Below is a small trained network, with its code and all its weights. Each question gives an input and a class and asks what happens when units are switched off, that is, made to give their printed mean instead of their output.

import numpy as np


def w(rows, s, z=0):
    codes = np.array(rows[::2]) - 128.0
    scale = np.full(codes.shape[1], s)
    scale[-1] = z or s
    return codes * scale


def f(y):
    return y / 2 * (1 + np.tanh(0.7978845608 * (y + 0.044715 * y**3)))


def log_softmax(a):
    a = a - a.max(-1, keepdims=True)
    return a - np.log(np.exp(a).sum(-1, keepdims=True))


def net(x, mask):
    res = np.array(x, float).reshape(1, 4) / 4 @ E
    y = f(res @ A[0][:, :-1].T + A[0][:, -1])
    res = res + np.where(mask, y, B[0][:, -1]) @ B[0][:, :-1]
    return log_softmax(res[-1] @ U[:, :-1].T + U[:, -1])


A, B = {}, {}
E = w([
[90,198,3,131],'x0',
[35,86,93,229],'x1',
[13,83,153,30],'x2',
[204,11,46,70],'x3',
],0.0064)
A[0] = w([
[145,48,31,64,146],'n1',
[46,55,222,168,206],'n2',
[162,136,244,13,223],'n3',
[85,111,253,149,254],'n4',
[181,227,41,173,167],'n5',
[55,190,201,31,223],'n6',
[163,233,58,163,180],'n7',
[205,33,102,77,163],'n8',
[119,230,153,195,191],'n9',
[151,91,239,34,178],'n10',
[53,154,39,62,152],'n11',
[229,80,141,228,184],'n12',
[217,56,66,109,176],'n13',
[196,231,30,134,175],'n14',
[208,35,145,92,130],'n15',
[151,234,183,218,200],'n16',
[168,239,93,207,216],'n17',
[41,39,43,141,144],'n18',
],0.0064,0.0051)
B[0] = w([
[206,126,19,20,203],'n1',
[8,60,213,238,225],'n2',
[120,216,251,87,243],'n3',
[17,210,214,247,247],'n4',
[160,211,117,254,228],'n5',
[40,228,166,114,240],'n6',
[186,233,85,247,223],'n7',
[235,25,163,97,214],'n8',
[205,219,60,243,222],'n9',
[91,143,243,115,212],'n10',
[25,234,20,158,191],'n11',
[240,189,155,233,219],'n12',
[243,59,107,200,220],'n13',
[223,233,93,253,234],'n14',
[228,34,190,216,187],'n15',
[141,240,71,237,240],'n16',
[196,246,113,251,254],'n17',
[17,52,37,43,190],'n18',
],0.0054,0.0057)
U = w([
[74,78,22,52,35],'0',
[80,52,235,197,168],'1',
[227,86,158,52,226],'2',
[43,93,97,126,118],'3',
[193,40,46,42,36],'4',
[156,231,51,255,242],'5',
[105,194,62,123,2],'6',
[125,222,194,36,63],'7',
],0.0063,0.0051)

Each question gives the input, the list of numbers given to net, and the class t.
The units are the neurons (one row each of A and B). Each row of codes is followed by its name. A weight is (code - 128) times the scale printed after its matrix; where a second scale follows, it is the last column's (A, B and U).
mask holds one flag per neuron, in row order. A switched-off neuron (its flag False) gives its mean, the last column of its row in B, instead of its output. The means were averaged over made-up inputs and are rounded, as every weight is.
A unit's drop is (log p(t) with every unit on - log p(t) with that unit switched off) / (log p(t) with every unit on - log p(t) with every unit switched off).
The circuit of an input: a set's keep is (log p(t) with only the set's units on - log p(t) with every unit switched off) / (log p(t) with every unit on - log p(t) with every unit switched off). Starting from the 12 units with the biggest drops (on a tie, the unit counted first), units are removed one at a time, each time the one whose removal leaves the highest keep (on an exact tie, the one counted first), for as long as the keep stays at least 0.8.
circuit, biggest first: the units of the circuit, biggest drop first
k most important neurons: the k neurons with the biggest drops, biggest first
drop when u is switched off: that unit's drop, to one decimal
input [0,-2,8,8], class 2: circuit, biggest first -> [n8]
input [6,-6,-2,8], class 2: circuit, biggest first -> [n8 n16]
input [-7,-5,0,3], class 1: circuit, biggest first -> [n10 n15]
input [-7,6,0,8], class 1: 2 most important neurons -> [n2 n15]
input [-4,-8,8,0], class 7: 2 most important neurons -> [n3 n6]
input [-3,-8,-2,-2], class 7: 2 most important neurons -> [n3 n10]
input [-3,0,5,0], class 1: drop when n15 is switched off -> 0.0
input [5,-8,7,8], class 2: drop when n10 is switched off -> 0.2
input [-2,0,7,2], class 1: drop when n10 is switched off -> 0.1
input [-3,-6,-6,6], class 2: drop when n15 is switched off -> 0.0
